Below are the code and all the weights of a small trained network. Each question names an input and a class and asks about switching units off, where a switched-off unit gives its printed mean instead of its output.

import numpy as np


def w(rows, s, z=0):
    codes = np.array(rows[::2]) - 128.0
    scale = np.full(codes.shape[1], s)
    scale[-1] = z or s
    return codes * scale


def f(y):
    return np.maximum(y, 0)


def log_softmax(a):
    a = a - a.max(-1, keepdims=True)
    return a - np.log(np.exp(a).sum(-1, keepdims=True))


def net(x, mask):
    res = np.array(x, float).reshape(1, 5) / 4 @ E
    y = f(res @ A[0][:, :-1].T + A[0][:, -1])
    res = res + np.where(mask, y, B[0][:, -1]) @ B[0][:, :-1]
    return log_softmax(res[-1] @ U[:, :-1].T + U[:, -1])


A, B = {}, {}
E = w([
[152,77,145,145,39,184,137,96,210,69],'x0',
[125,129,124,131,124,130,126,121,124,129],'x1',
[128,131,128,129,127,129,129,126,127,126],'x2',
[216,145,186,253,124,134,108,133,99,161],'x3',
[142,147,118,135,180,111,230,23,190,159],'x4',
],0.011)
A[0] = w([
[135,138,121,171,142,140,80,166,71,170,85],'N1',
[144,168,152,167,142,107,68,193,58,133,110],'N2',
[112,103,150,107,78,114,93,165,90,85,181],'N3',
[149,133,118,133,174,106,174,121,142,153,122],'N4',
[164,100,149,142,68,168,111,121,149,101,25],'N5',
[74,186,102,70,235,48,156,117,81,200,10],'N6',
[93,65,132,93,77,178,44,196,103,71,62],'N7',
[164,134,180,174,123,144,143,102,131,137,23],'N8',
[184,158,144,183,118,139,110,125,97,157,151],'N9',
[153,167,133,184,153,116,88,200,27,139,142],'N10',
[148,157,130,143,208,93,174,70,163,174,126],'N11',
[175,138,144,215,120,126,135,105,143,114,39],'N12',
[155,90,139,188,55,178,108,127,181,50,1],'N13',
[25,120,67,2,144,94,113,177,90,80,19],'N14',
[187,117,164,192,128,146,142,124,162,151,13],'N15',
[158,166,138,160,189,77,174,55,148,158,6],'N16',
[128,117,123,119,122,146,147,54,198,117,84],'N17',
[114,113,106,90,103,162,177,70,200,101,94],'N18',
[88,125,115,82,138,128,178,71,195,100,102],'N19',
[136,131,137,137,85,146,125,127,157,109,137],'N20',
[158,85,168,154,39,190,152,119,152,74,107],'N21',
[49,117,85,26,141,126,149,149,118,82,180],'N22',
[103,110,135,91,48,142,95,221,121,60,27],'N23',
[92,115,94,83,114,172,174,87,196,67,100],'N24',
[146,143,134,157,181,112,192,76,145,181,52],'N25',
],0.0082,0.0087)
B[0] = w([
[102,98,147,81,90,86,184,132,74,111,168],'N1',
[85,45,188,76,113,81,186,140,46,105,193],'N2',
[117,149,114,132,187,172,96,146,111,171,201],'N3',
[123,149,115,149,124,164,96,134,142,131,172],'N4',
[78,141,141,113,203,199,50,197,71,217,154],'N5',
[227,198,55,233,38,101,83,46,242,75,210],'N6',
[206,201,75,174,112,105,113,66,224,115,206],'N7',
[183,166,109,158,76,116,140,67,185,118,148],'N8',
[80,106,153,91,169,136,141,184,93,142,192],'N9',
[42,48,192,59,104,96,173,165,41,117,212],'N10',
[136,183,85,191,150,190,62,130,176,152,214],'N11',
[199,218,62,199,98,115,75,75,234,134,163],'N12',
[36,155,92,103,250,237,33,230,71,245,175],'N13',
[70,147,121,122,212,249,1,223,41,229,218],'N14',
[195,162,90,177,73,112,120,85,197,109,156],'N15',
[58,143,133,117,204,229,10,231,65,219,176],'N16',
[116,89,166,80,82,61,194,83,94,42,176],'N17',
[130,78,166,70,49,51,190,99,82,13,194],'N18',
[129,88,160,86,51,48,198,98,105,47,199],'N19',
[135,155,107,142,124,132,115,98,142,126,163],'N20',
[130,208,65,191,162,199,33,127,175,150,199],'N21',
[170,226,34,230,138,186,38,118,210,166,246],'N22',
[186,184,59,188,84,82,134,33,210,89,186],'N23',
[151,66,185,82,59,32,178,98,100,33,201],'N24',
[91,163,79,146,193,226,33,190,84,207,182],'N25',
],0.0068,0.013)
U = w([
[70,144,126,130,173,177,100,244,91,201,253],'0',
[200,167,102,171,100,127,122,47,221,99,72],'1',
[94,35,197,48,90,53,243,130,68,61,41],'2',
],0.011,0.0028)

Each question gives the input, the list of numbers given to net, and the class t.
The units are the neurons (one row each of A and B). Each row of codes is followed by its name. A weight is (code - 128) times the scale printed after its matrix; where a second scale follows, it is the last column's (A, B and U).
mask holds one flag per neuron, in row order. A switched-off neuron (its flag False) gives its mean, the last column of its row in B, instead of its output. The means were averaged over made-up inputs and are rounded, as every weight is.
A unit's drop is (log p(t) with every unit on - log p(t) with that unit switched off) / (log p(t) with every unit on - log p(t) with every unit switched off).
The circuit of an input: a set's keep is (log p(t) with only the set's units on - log p(t) with every unit switched off) / (log p(t) with every unit on - log p(t) with every unit switched off). Starting from the 12 units with the biggest drops (on a tie, the unit counted first), units are removed one at a time, each time the one whose removal leaves the highest keep (on an exact tie, the one counted first), for as long as the keep stays at least 0.8.
units of the circuit, in order: the units of the circuit, biggest drop first
unit that matters most: the unit with the biggest drop
k most important neurons: the k neurons with the biggest drops, biggest first
drop when u is switched off: that unit's drop, to one decimal
input [-1,0,2,6,1], class 0: unit that matters most : N24
input [1,-8,-4,-8,-8], class 1: 3 most important neurons : [N23; N7; N22]
input [4,-5,-6,-7,1], class 2: units of the circuit, in order : [N24; N18]
input [-8,8,3,-1,3], class 1: 2 most important neurons : [N6; N13]
input [-4,-7,4,5,8], class 0: 2 most important neurons : [N16; N25]
input [3,-4,7,6,0], class 0: 3 most important neurons : [N6; N13; N7]
input [0,6,-6,8,4], class 0: 2 most important neurons : [N16; N6]
input [7,4,1,-5,-7], class 1: 2 most important neurons : [N23; N7]
input [1,-2,3,-6,-1], class 1: 3 most important neurons : [N22; N13; N16]
input [8,-2,-1,5,-8], class 0: 2 most important neurons : [N13; N5]
input [-1,3,8,4,2], class 0: drop when N6 is switched off : 0.2
input [6,-3,1,-2,-8], class 1: drop when N7 is switched off : 2.7
input [3,-6,-5,-5,-7], class 1: drop when N7 is switched off : 0.7
input [2,-2,-7,-8,-2], class 1: unit that matters most : N22
